Below is a small trained network, with its code and all its weights. Each question gives an input and a target symbol and asks what happens when units are switched off, that is, made to give their printed mean instead of their output.

import numpy as np


def w(rows, s, z=0):
    codes = np.array(rows[::2]) - 128.0
    scale = np.full(codes.shape[1], s)
    scale[-1] = z or s
    return codes * scale


def f(y):
    return y / 2 * (1 + np.tanh(0.7978845608 * (y + 0.044715 * y**3)))


def softmax(a):
    e = np.exp(a - a.max(-1, keepdims=True))
    return e / e.sum(-1, keepdims=True)


def log_softmax(a):
    a = a - a.max(-1, keepdims=True)
    return a - np.log(np.exp(a).sum(-1, keepdims=True))


def net(x, mask):
    ids = ['βθλξπφψ'.index(c) for c in x.split()]
    T = len(ids)
    res = E[ids] + P[:T]
    u = 0
    for l in range(3):
        r = res
        for j in range(3):
            rows = slice(2 * j, 2 * j + 2)
            q, k, v = (r @ M[l][rows].T for M in (Q, K, V))
            z = softmax(np.where(np.tri(T) > 0, q @ k.T / 2**0.5, -1e9)) @ v
            o = O[l][rows]
            res = res + np.where(mask[u + j], z, o[:, -1]) @ o[:, :-1]
        u += 3
        y = f(res @ A[l][:, :-1].T + A[l][:, -1])
        res = res + np.where(mask[u : u + 8], y, B[l][:, -1]) @ B[l][:, :-1]
        u += 8
    return log_softmax(res[-1] @ U[:, :-1].T + U[:, -1])


Q, K, V, O, A, B = {}, {}, {}, {}, {}, {}
E = w([
[77,184,131,189,63,94,173,137,165],'β',
[164,136,121,52,183,122,173,130,60],'θ',
[123,186,87,124,170,76,208,91,96],'λ',
[118,155,191,142,61,112,74,157,119],'ξ',
[69,68,3,187,108,70,200,114,145],'π',
[151,78,179,84,171,137,66,193,71],'φ',
[127,59,137,128,163,169,87,52,193],'ψ',
],0.0042)
P = w([
[194,163,77,143,41,235,196,167,106],'0',
[236,139,182,105,76,51,172,104,164],'1',
[133,194,45,162,144,193,96,168,129],'2',
[84,100,196,212,98,162,181,27,24],'3',
[157,87,153,96,137,1,81,140,162],'4',
[75,187,36,182,237,154,18,174,150],'5',
[42,77,215,249,179,106,119,10,43],'6',
[22,48,158,13,160,67,100,171,194],'7',
[129,217,31,169,195,203,60,221,128],'8',
],0.0027)
Q[0] = w([
[138,139,134,144,135,197,108,129,156],'0.h1',
[141,140,145,137,106,107,148,110,129],'0.h1',
[50,66,217,180,123,113,168,72,12],'0.h2',
[125,80,172,130,106,85,149,67,115],'0.h2',
[197,109,159,29,207,132,124,118,35],'0.h3',
[128,102,5,137,157,110,237,66,137],'0.h3',
],0.029)
K[0] = w([
[172,90,109,169,120,196,137,96,145],'0.h1',
[85,166,132,139,117,121,146,134,115],'0.h1',
[67,82,168,147,220,47,6,128,154],'0.h2',
[108,121,108,129,162,74,116,70,173],'0.h2',
[194,103,132,55,204,157,118,125,40],'0.h3',
[124,126,35,137,168,93,231,90,130],'0.h3',
],0.025)
V[0] = w([
[177,99,106,149,85,199,158,144,114],'0.h1',
[121,146,145,125,100,62,169,208,44],'0.h1',
[138,129,117,83,191,179,196,57,203],'0.h2',
[173,59,135,93,199,160,89,144,58],'0.h2',
[74,78,139,96,62,253,146,114,198],'0.h3',
[156,210,117,195,76,157,153,102,112],'0.h3',
],0.013)
O[0] = w([
[253,94,98,158,105,176,152,123,87,202],'0.h1',
[98,71,232,205,70,119,147,193,68,8],'0.h1',
[147,121,90,110,82,175,245,151,250,210],'0.h2',
[71,119,77,36,34,157,117,54,64,143],'0.h2',
[215,139,18,105,245,65,172,39,79,127],'0.h3',
[125,54,172,37,176,190,85,208,66,168],'0.h3',
],0.005,0.0016)
A[0] = w([
[129,145,127,55,123,8,135,138,127,168],'0.n1',
[157,97,193,163,108,125,147,79,150,179],'0.n2',
[115,81,162,84,105,125,85,169,140,86],'0.n3',
[147,131,138,95,125,133,152,146,126,6],'0.n4',
[174,175,146,187,51,133,115,137,155,146],'0.n5',
[136,147,164,142,120,89,123,211,104,83],'0.n6',
[130,95,141,111,131,99,140,145,198,96],'0.n7',
[96,134,128,173,153,151,105,133,79,111],'0.n8',
],0.014,0.0011)
B[0] = w([
[148,168,154,85,69,2,134,146,161,156],'0.n1',
[152,112,198,190,110,112,151,105,111,235],'0.n2',
[96,49,129,83,128,182,160,82,146,198],'0.n3',
[162,148,128,83,93,132,108,168,129,79],'0.n4',
[149,175,116,140,117,107,212,112,87,169],'0.n5',
[174,162,105,42,163,108,123,119,172,254],'0.n6',
[121,104,131,97,154,67,63,110,147,225],'0.n7',
[122,178,84,142,183,97,72,124,79,175],'0.n8',
],0.0098,0.00096)
Q[1] = w([
[129,197,104,109,148,131,91,158,156],'1.h1',
[142,112,114,114,110,92,165,91,111],'1.h1',
[136,180,107,136,158,136,136,94,67],'1.h2',
[161,187,67,103,155,172,114,178,209],'1.h2',
[92,176,142,51,145,44,130,177,110],'1.h3',
[107,39,251,181,113,24,172,95,75],'1.h3',
],0.019)
K[1] = w([
[176,120,110,131,140,120,148,101,181],'1.h1',
[119,128,158,160,153,142,124,150,123],'1.h1',
[148,112,76,149,124,97,106,83,122],'1.h2',
[202,163,94,104,123,149,182,164,91],'1.h2',
[102,119,122,86,94,106,159,224,92],'1.h3',
[2,118,165,137,152,78,49,91,235],'1.h3',
],0.023)
V[1] = w([
[151,124,91,159,106,118,122,115,109],'1.h1',
[77,128,187,128,187,155,156,145,153],'1.h1',
[85,165,107,146,79,60,166,172,67],'1.h2',
[131,92,95,186,168,89,153,213,154],'1.h2',
[103,78,123,70,95,156,132,218,65],'1.h3',
[173,30,161,105,156,180,2,52,211],'1.h3',
],0.0095)
O[1] = w([
[136,103,127,124,140,138,132,126,119,145],'1.h1',
[118,146,130,156,99,110,86,142,145,83],'1.h1',
[160,94,128,124,69,105,73,129,117,7],'1.h2',
[189,113,112,169,137,130,129,126,163,90],'1.h2',
[108,146,92,94,117,163,74,157,122,96],'1.h3',
[122,2,151,67,179,148,149,113,97,253],'1.h3',
],0.0064,0.0038)
A[1] = w([
[114,132,132,172,87,202,160,190,108,67],'1.n1',
[109,67,85,157,226,230,90,78,62,187],'1.n2',
[97,228,176,140,89,67,191,87,92,145],'1.n3',
[202,46,196,161,35,119,139,111,154,116],'1.n4',
[47,118,60,112,55,199,70,82,42,63],'1.n5',
[85,80,219,165,138,220,235,139,97,142],'1.n6',
[91,171,188,254,150,171,144,129,64,3],'1.n7',
[74,100,155,36,36,147,168,101,91,138],'1.n8',
],0.0085,0.0012)
B[1] = w([
[145,111,123,131,105,193,103,87,158,126],'1.n1',
[117,156,120,139,90,85,168,197,78,255],'1.n2',
[98,202,152,149,99,137,180,124,69,144],'1.n3',
[106,107,94,106,102,92,161,182,95,154],'1.n4',
[134,142,43,77,114,107,124,52,109,149],'1.n5',
[123,255,143,171,65,118,147,95,147,211],'1.n6',
[150,37,152,104,185,149,102,58,110,130],'1.n7',
[179,113,112,130,191,60,135,131,185,166],'1.n8',
],0.0089,0.0085)
Q[2] = w([
[137,120,186,167,93,138,190,103,166],'2.h1',
[111,185,127,155,93,89,158,176,79],'2.h1',
[122,147,140,175,115,119,146,103,63],'2.h2',
[82,79,240,126,129,61,121,7,109],'2.h2',
[161,75,168,98,93,63,182,82,135],'2.h3',
[166,88,181,116,164,161,116,47,89],'2.h3',
],0.019)
K[2] = w([
[60,135,160,157,145,120,141,79,124],'2.h1',
[147,179,108,205,101,176,155,117,78],'2.h1',
[120,114,101,181,122,125,149,127,86],'2.h2',
[7,116,140,145,138,62,88,98,178],'2.h2',
[63,155,154,148,108,71,145,89,135],'2.h3',
[55,89,160,187,158,129,82,65,104],'2.h3',
],0.021)
V[2] = w([
[120,187,147,164,123,150,114,73,105],'2.h1',
[128,78,157,70,165,92,123,81,197],'2.h1',
[76,179,184,117,125,85,163,194,20],'2.h2',
[112,60,17,222,118,71,197,143,130],'2.h2',
[59,117,160,178,97,250,54,153,86],'2.h3',
[119,181,91,131,49,114,169,121,50],'2.h3',
],0.013)
O[2] = w([
[120,120,157,148,138,143,163,125,196,146],'2.h1',
[128,185,68,119,82,160,116,82,104,69],'2.h1',
[105,119,132,148,96,135,138,255,54,205],'2.h2',
[164,139,199,196,40,63,80,66,89,184],'2.h2',
[78,95,109,194,112,236,47,155,134,26],'2.h3',
[68,90,134,76,66,140,125,99,94,255],'2.h3',
],0.0067,0.02)
A[2] = w([
[120,53,114,60,143,104,86,92,122,245],'2.n1',
[139,7,162,93,160,102,114,139,191,69],'2.n2',
[132,121,127,160,87,101,135,172,150,182],'2.n3',
[159,116,161,198,124,124,53,106,131,124],'2.n4',
[129,109,89,95,177,163,85,53,162,44],'2.n5',
[83,128,123,176,137,193,124,153,216,184],'2.n6',
[114,104,133,116,171,174,100,182,85,158],'2.n7',
[168,175,104,135,211,110,150,117,135,186],'2.n8',
],0.013,0.0013)
B[2] = w([
[122,104,68,120,98,173,61,134,155,208],'2.n1',
[167,101,132,175,161,98,108,174,211,152],'2.n2',
[127,157,133,104,165,142,137,98,139,251],'2.n3',
[185,137,203,98,183,189,41,104,108,135],'2.n4',
[127,117,176,145,159,215,247,115,149,173],'2.n5',
[161,183,132,194,5,150,124,194,114,152],'2.n6',
[126,150,51,203,218,103,132,102,111,169],'2.n7',
[117,67,151,141,116,105,87,167,201,146],'2.n8',
],0.013)
U = w([
[161,42,138,141,147,57,92,204,252,132],'β',
[104,98,109,110,150,227,190,61,171,88],'θ',
[165,191,117,219,53,180,122,183,143,57],'λ',
[88,140,53,177,225,114,116,115,89,75],'ξ',
[191,137,201,117,173,176,55,82,104,43],'π',
[92,112,48,84,33,122,18,126,86,133],'φ',
[91,195,209,80,98,75,228,105,78,251],'ψ',
],0.0022,0.0023)

Each question gives the input, a string of symbols that net reads in full, and the target symbol t.
The units are the heads (2 rows each of Q, K, V and O) and the neurons (one row each of A and B). Each row of codes is followed by its name. A weight is (code - 128) times the scale printed after its matrix; where a second scale follows, it is the last column's (O, A, B and U).
mask holds one flag per unit, layer by layer, with each layer's heads first. A switched-off unit (its flag False) gives its mean, the last column of its rows in O or B, instead of its output. The means were averaged over made-up inputs and are rounded, as every weight is.
A unit's drop is (log p(t) with every unit on - log p(t) with that unit switched off) / (log p(t) with every unit on - log p(t) with every unit switched off).
most important unit: the unit with the biggest drop
k most important neurons: the k neurons with the biggest drops, biggest first
k most important neurons of layer l: the k neurons of layer l with the biggest drops, biggest first
heads that matter: for each layer, one digit per head in row order, 1 if its drop is at least 0.15 and else 0, layers parted by /
input ψ φ ψ ψ ψ, target θ: 3 most important neurons -> (1.n2 0.n1 2.n5)
input β ψ π ψ π, target β: 2 most important neurons of layer 1 -> (1.n6 1.n2)
input ξ ξ φ π, target φ: 2 most important neurons -> (1.n5 1.n7)
input ξ ψ ξ ψ φ ψ ξ π λ, target ξ: heads that matter -> 011 / 000 / 011
input ξ φ ψ ψ ψ β β ψ θ, target ξ: most important unit -> 0.h3
input β ξ ψ β ψ, target β: heads that matter -> 100 / 001 / 100
input φ π β ψ ψ ψ ψ β π, target φ: heads that matter -> 010 / 001 / 000
input π π θ φ λ ψ, target π: heads that matter -> 100 / 010 / 011
input β ψ θ ψ π ξ ψ ψ, target θ: 2 most important neurons -> (1.n2 2.n5)
input λ φ ψ ψ ξ λ, target λ: heads that matter -> 011 / 001 / 011
input ξ ψ π ψ ξ, target β: 2 most important neurons -> (0.n5 0.n3)
input β ξ ξ θ ψ ξ ξ ψ, target β: 2 most important neurons -> (1.n2 2.n2)
input θ ξ ψ β λ ξ β φ ξ, target θ: heads that matter -> 011 / 001 / 010
input ξ ξ ψ ψ ξ φ λ ψ λ, target ξ: most important unit -> 0.h2
input φ π ξ β, target π: heads that matter -> 000 / 011 / 001
input ψ ψ ψ ψ θ λ λ, target λ: heads that matter -> 101 / 001 / 111
input ψ λ λ ξ ψ β ξ ψ, target φ: 4 most important neurons -> (0.n6 0.n1 2.n1 0.n7)
input ψ φ ξ ψ φ θ ξ θ, target β: 3 most important neurons -> (0.n1 1.n6 1.n2)
input π ξ ψ ξ φ ψ θ ψ β, target π: heads that matter -> 101 / 010 / 011
input ψ ξ β π ψ ξ β ψ, target φ: most important unit -> 0.h3
input φ ξ θ ψ ξ β ξ, target ξ: heads that matter -> 010 / 000 / 011
input ψ π θ ξ ξ ψ θ π, target β: 4 most important neurons of layer 0 -> (0.n1 0.n7 0.n5 0.n6)
input ξ π φ φ, target φ: 2 most important neurons -> (1.n5 2.n1)
input λ β θ β ψ π, target λ: 2 most important neurons -> (2.n6 1.n2)
input θ φ ξ, target θ: 3 most important neurons -> (1.n2 2.n5 1.n1)
input ψ β φ β φ, target β: 2 most important neurons of layer 0 -> (0.n5 0.n3)
input β β λ ψ β ξ φ, target φ: 3 most important neurons -> (1.n5 2.n1 0.n8)
input β ψ ξ π ξ π θ ψ β, target β: most important unit -> 0.h2
input ψ λ θ ψ λ, target β: heads that matter -> 101 / 010 / 100
input θ ψ π, target θ: 3 most important neurons of layer 1 -> (1.n2 1.n5 1.n1)
